Below are the code and all the weights of a small trained network. Each question names an input and a class and asks about switching units off, where a switched-off unit gives its printed mean instead of its output.

import numpy as np


def w(rows, s, z=0):
    codes = np.array(rows[::2]) - 128.0
    scale = np.full(codes.shape[1], s)
    scale[-1] = z or s
    return codes * scale


def f(y):
    return y / 2 * (1 + np.tanh(0.7978845608 * (y + 0.044715 * y**3)))


def log_softmax(a):
    a = a - a.max(-1, keepdims=True)
    return a - np.log(np.exp(a).sum(-1, keepdims=True))


def net(x, mask):
    res = np.array(x, float).reshape(1, 4) / 4 @ E
    y = f(res @ A[0][:, :-1].T + A[0][:, -1])
    res = res + np.where(mask, y, B[0][:, -1]) @ B[0][:, :-1]
    return log_softmax(res[-1] @ U[:, :-1].T + U[:, -1])


A, B = {}, {}
E = w([
[82,81,89,2,178],'x0',
[139,115,233,48,139],'x1',
[135,126,129,130,138],'x2',
[74,233,136,155,160],'x3',
],0.013)
A[0] = w([
[119,181,140,205,131,130],'N0',
[133,142,209,106,109,167],'N1',
[165,139,249,173,95,140],'N2',
[95,138,144,59,172,95],'N3',
[111,192,88,136,151,151],'N4',
[135,131,152,143,113,127],'N5',
[71,239,151,104,198,94],'N6',
[163,94,111,236,71,253],'N7',
[98,187,188,94,137,91],'N8',
[114,138,205,90,116,156],'N9',
[120,73,165,126,102,85],'N10',
[103,248,121,126,178,194],'N11',
[105,108,12,113,164,168],'N12',
[108,105,164,88,152,132],'N13',
],0.018,0.0066)
B[0] = w([
[50,176,174,141,122,214],'N0',
[183,108,153,173,158,180],'N1',
[169,32,163,221,146,208],'N2',
[111,152,97,42,178,193],'N3',
[59,155,124,109,133,185],'N4',
[131,125,152,165,153,145],'N5',
[145,140,52,185,205,210],'N6',
[208,252,79,120,138,255],'N7',
[153,152,103,166,180,171],'N8',
[175,135,150,109,166,184],'N9',
[131,122,180,105,103,158],'N10',
[30,151,161,172,133,222],'N11',
[110,55,55,117,85,212],'N12',
[139,168,145,38,126,178],'N13',
],0.034,0.023)
U = w([
[178,182,58,123,162,215],'0',
[76,183,133,164,65,102],'1',
[139,65,33,95,4,200],'2',
[48,75,36,134,104,3],'3',
[225,101,220,131,79,106],'4',
[126,80,156,182,177,115],'5',
[161,98,201,20,134,89],'6',
],0.012,0.0062)

Each question gives the input, the list of numbers given to net, and the class t.
The units are the neurons (one row each of A and B). Each row of codes is followed by its name. A weight is (code - 128) times the scale printed after its matrix; where a second scale follows, it is the last column's (A, B and U).
mask holds one flag per neuron, in row order. A switched-off neuron (its flag False) gives its mean, the last column of its row in B, instead of its output. The means were averaged over made-up inputs and are rounded, as every weight is.
A unit's drop is (log p(t) with every unit on - log p(t) with that unit switched off) / (log p(t) with every unit on - log p(t) with every unit switched off).
The circuit of an input: a set's keep is (log p(t) with only the set's units on - log p(t) with every unit switched off) / (log p(t) with every unit on - log p(t) with every unit switched off). Starting from the 12 units with the biggest drops (on a tie, the unit counted first), units are removed one at a time, each time the one whose removal leaves the highest keep (on an exact tie, the one counted first), for as long as the keep stays at least 0.8.
circuit, biggest first: the units of the circuit, biggest drop first
unit that matters most: the unit with the biggest drop
top k neurons: the k neurons with the biggest drops, biggest first
drop when u is switched off: that unit's drop, to one decimal
input [-5,-8,7,1], class 1: top 2 neurons => [N0; N6]
input [-5,-6,4,3], class 1: circuit, biggest first => [N0]
input [3,0,6,5], class 3: top 2 neurons => [N7; N11]
input [-5,0,-5,8], class 1: top 2 neurons => [N0; N11]
input [-6,4,-4,0], class 4: top 2 neurons => [N6; N11]
input [-5,0,4,5], class 1: top 2 neurons => [N0; N11]
input [0,5,3,1], class 5: top 2 neurons => [N7; N2]
input [1,2,7,-1], class 6: top 2 neurons => [N7; N6]
input [1,-6,2,-1], class 2: top 2 neurons => [N12; N6]
input [8,1,-1,-4], class 6: top 2 neurons => [N13; N3]
input [6,-7,-2,-2], class 2: drop when N10 is switched off => 0.0
input [4,-1,1,-1], class 2: drop when N11 is switched off => 0.1
input [-1,8,-3,1], class 5: drop when N7 is switched off => 0.6
input [0,2,0,-7], class 4: unit that matters most => N3
